Here is a tiny trained network, its code and every weight. The questions are about switching its units off for an input and a class, where a switched-off unit gives its printed mean instead of its output.

import numpy as np


def w(rows, s, z=0):
    codes = np.array(rows[::2]) - 128.0
    scale = np.full(codes.shape[1], s)
    scale[-1] = z or s
    return codes * scale


def f(y):
    return np.maximum(y, 0)


def log_softmax(a):
    a = a - a.max(-1, keepdims=True)
    return a - np.log(np.exp(a).sum(-1, keepdims=True))


def net(x, mask):
    res = np.array(x, float).reshape(1, 3) / 4 @ E
    y = f(res @ A[0][:, :-1].T + A[0][:, -1])
    res = res + np.where(mask, y, B[0][:, -1]) @ B[0][:, :-1]
    return log_softmax(res[-1] @ U[:, :-1].T + U[:, -1])


A, B = {}, {}
E = w([
[214,232,127],'x0',
[227,45,117],'x1',
[128,114,254],'x2',
],0.0086)
A[0] = w([
[122,134,36,93],'n0',
[123,109,224,49],'n1',
[64,184,143,107],'n2',
[199,76,148,43],'n3',
[59,184,149,54],'n4',
[58,184,142,91],'n5',
[185,86,143,56],'n6',
[115,104,26,49],'n7',
[111,93,222,55],'n8',
[34,41,133,49],'n9',
[59,54,73,101],'n10',
[192,74,137,3],'n11',
[69,182,149,73],'n12',
[46,186,149,51],'n13',
[213,255,102,26],'n14',
[131,116,217,135],'n15',
],0.0095,0.0029)
B[0] = w([
[215,214,135,209],'n0',
[229,236,60,188],'n1',
[158,72,95,191],'n2',
[158,68,67,203],'n3',
[231,43,60,183],'n4',
[153,77,97,191],'n5',
[171,57,55,188],'n6',
[179,243,90,209],'n7',
[186,223,98,191],'n8',
[221,141,241,214],'n9',
[246,146,208,217],'n10',
[190,74,76,190],'n11',
[182,57,72,180],'n12',
[234,61,77,191],'n13',
[223,75,253,253],'n14',
[153,233,47,200],'n15',
],0.0078,0.0061)
U = w([
[138,31,50,107],'0',
[136,234,88,101],'1',
[145,102,251,111],'2',
[87,126,127,254],'3',
[75,118,127,89],'4',
[56,108,133,86],'5',
[62,119,129,94],'6',
],0.017)

Each question gives the input, the list of numbers given to net, and the class t.
The units are the neurons (one row each of A and B). Each row of codes is followed by its name. A weight is (code - 128) times the scale printed after its matrix; where a second scale follows, it is the last column's (A, B and U).
mask holds one flag per neuron, in row order. A switched-off neuron (its flag False) gives its mean, the last column of its row in B, instead of its output. The means were averaged over made-up inputs and are rounded, as every weight is.
A unit's drop is (log p(t) with every unit on - log p(t) with that unit switched off) / (log p(t) with every unit on - log p(t) with every unit switched off).
The circuit of an input: a set's keep is (log p(t) with only the set's units on - log p(t) with every unit switched off) / (log p(t) with every unit on - log p(t) with every unit switched off). Starting from the 12 units with the biggest drops (on a tie, the unit counted first), units are removed one at a time, each time the one whose removal leaves the highest keep (on an exact tie, the one counted first), for as long as the keep stays at least 0.8.
units of the circuit, in order: the units of the circuit, biggest drop first
k most important neurons: the k neurons with the biggest drops, biggest first
drop of u: that unit's drop, to one decimal
input [-3,-2,-5], class 1: 2 most important neurons	[n7; n14]
input [5,0,5], class 1: units of the circuit, in order	[n15]
input [7,7,7], class 0: 3 most important neurons	[n3; n6; n11]
input [-6,-3,0], class 2: 2 most important neurons	[n9; n10]
input [6,6,3], class 0: units of the circuit, in order	[n3; n6]
input [3,1,1], class 3: 3 most important neurons	[n9; n10; n0]
input [-7,-3,-7], class 1: 2 most important neurons	[n7; n14]
input [-3,0,2], class 3: 2 most important neurons	[n14; n0]
input [3,-1,3], class 3: drop of n13	0.0
input [2,5,5], class 0: drop of n7	0.3
input [2,3,5], class 1: drop of n1	0.1
